Below are the code and all the weights of a small trained network. Each question names an input and a class and asks about switching units off, where a switched-off unit gives its printed mean instead of its output.

import numpy as np


def w(rows, s, z=0):
    codes = np.array(rows[::2]) - 128.0
    scale = np.full(codes.shape[1], s)
    scale[-1] = z or s
    return codes * scale


def f(y):
    return np.maximum(y, 0)


def log_softmax(a):
    a = a - a.max(-1, keepdims=True)
    return a - np.log(np.exp(a).sum(-1, keepdims=True))


def net(x, mask):
    res = np.array(x, float).reshape(1, 5) / 4 @ E
    y = f(res @ A[0][:, :-1].T + A[0][:, -1])
    res = res + np.where(mask, y, B[0][:, -1]) @ B[0][:, :-1]
    return log_softmax(res[-1] @ U[:, :-1].T + U[:, -1])


A, B = {}, {}
E = w([
[180,173,174,232,122,48,178,123],'x0',
[161,29,116,70,62,100,146,195],'x1',
[96,3,201,134,100,161,151,58],'x2',
[99,158,143,61,113,17,85,33],'x3',
[15,72,124,106,193,82,215,217],'x4',
],0.011)
A[0] = w([
[31,195,154,185,217,155,109,89,132],'n1',
[133,68,123,62,96,88,163,204,131],'n2',
[131,84,190,149,146,191,144,116,116],'n3',
[61,45,254,109,60,181,126,50,100],'n4',
[79,129,155,53,153,18,98,34,167],'n5',
[147,139,35,98,95,88,104,181,142],'n6',
[57,82,111,132,219,74,181,155,4],'n7',
[215,115,111,132,70,154,57,118,100],'n8',
[171,110,105,182,158,236,177,188,154],'n9',
[108,162,56,186,154,135,82,173,181],'n10',
[151,157,131,207,158,80,152,131,152],'n11',
[77,107,50,34,102,195,84,131,47],'n12',
[181,118,164,144,68,72,137,172,156],'n13',
[83,133,154,87,207,102,159,196,59],'n14',
[123,119,110,99,53,78,88,126,117],'n15',
[85,126,93,57,134,195,81,122,7],'n16',
[177,188,50,70,196,146,87,182,72],'n17',
[136,141,193,130,41,94,165,166,143],'n18',
],0.0097,0.0028)
B[0] = w([
[74,124,163,130,94,237,142,170,218],'n1',
[92,161,147,158,181,208,112,169,211],'n2',
[89,178,78,124,91,58,144,139,181],'n3',
[100,150,37,186,115,115,140,138,246],'n4',
[135,212,143,71,143,105,145,186,249],'n5',
[75,115,72,154,103,163,148,127,197],'n6',
[131,133,129,160,178,100,40,76,219],'n7',
[114,116,165,187,180,134,1,121,223],'n8',
[198,209,158,89,126,71,108,191,217],'n9',
[120,94,110,119,119,109,134,161,195],'n10',
[98,43,122,127,139,104,190,66,194],'n11',
[178,92,169,133,128,131,226,103,213],'n12',
[120,131,160,142,103,174,177,86,191],'n13',
[126,134,156,183,187,108,80,92,205],'n14',
[118,164,146,114,78,149,95,150,185],'n15',
[214,93,183,153,136,96,175,52,189],'n16',
[103,124,62,157,110,106,160,90,222],'n17',
[105,121,150,155,109,158,185,103,179],'n18',
],0.0099,0.014)
U = w([
[124,127,157,163,158,119,19,95,52],'0',
[154,103,192,139,106,108,217,82,175],'1',
[81,132,4,140,79,94,139,149,79],'2',
[149,195,171,82,96,79,121,228,122],'3',
[79,124,172,128,86,246,120,174,253],'4',
[85,107,139,116,84,126,104,174,164],'5',
],0.013,0.0032)

Each question gives the input, the list of numbers given to net, and the class t.
The units are the neurons (one row each of A and B). Each row of codes is followed by its name. A weight is (code - 128) times the scale printed after its matrix; where a second scale follows, it is the last column's (A, B and U).
mask holds one flag per neuron, in row order. A switched-off neuron (its flag False) gives its mean, the last column of its row in B, instead of its output. The means were averaged over made-up inputs and are rounded, as every weight is.
A unit's drop is (log p(t) with every unit on - log p(t) with that unit switched off) / (log p(t) with every unit on - log p(t) with every unit switched off).
The circuit of an input: a set's keep is (log p(t) with only the set's units on - log p(t) with every unit switched off) / (log p(t) with every unit on - log p(t) with every unit switched off). Starting from the 12 units with the biggest drops (on a tie, the unit counted first), units are removed one at a time, each time the one whose removal leaves the highest keep (on an exact tie, the one counted first), for as long as the keep stays at least 0.8.
units of the circuit, in order: the units of the circuit, biggest drop first
unit that matters most: the unit with the biggest drop
top k neurons: the k neurons with the biggest drops, biggest first
drop when u is switched off: that unit's drop, to one decimal
input [-8,6,-5,-6,-6], class 1: top 2 neurons => [n12; n16]
input [6,-7,5,-7,6], class 3: units of the circuit, in order => [n9]
input [-7,-3,1,-4,-4], class 1: top 2 neurons => [n12; n16]
input [-5,1,6,5,4], class 2: top 4 neurons => [n4; n9; n8; n13]
input [-6,-2,3,5,-1], class 1: top 3 neurons => [n16; n12; n9]
input [6,-6,-8,-5,1], class 2: top 2 neurons => [n11; n17]
input [-4,-6,1,-6,5], class 3: top 2 neurons => [n9; n8]
input [6,3,6,8,-7], class 3: top 3 neurons => [n5; n7; n14]
input [8,-3,-1,7,-2], class 1: top 2 neurons => [n11; n9]
input [7,-2,-8,-2,2], class 2: top 3 neurons => [n12; n16; n17]
input [-8,0,-4,8,-6], class 1: top 2 neurons => [n12; n16]
input [-3,-8,4,7,4], class 4: top 2 neurons => [n1; n9]
input [-4,2,6,-5,0], class 2: top 3 neurons => [n4; n3; n5]
input [5,-5,-2,-7,7], class 0: unit that matters most => n7
input [-6,-1,-6,-1,0], class 1: units of the circuit, in order => [n12; n16]
input [-1,-7,4,-7,-5], class 3: top 2 neurons => [n9; n3]
input [-3,-3,6,4,6], class 0: top 3 neurons => [n7; n14; n17]
input [1,7,-5,3,-7], class 0: top 2 neurons => [n8; n1]
input [-4,-8,-2,1,5], class 4: drop when n1 is switched off => 8.1
input [-2,-2,4,8,-3], class 3: units of the circuit, in order => [n5]
input [4,2,-6,2,1], class 2: drop when n16 is switched off => 0.3
input [6,-5,5,3,8], class 0: drop when n7 is switched off => 1.3
input [4,-2,-3,-3,6], class 0: drop when n14 is switched off => 0.1
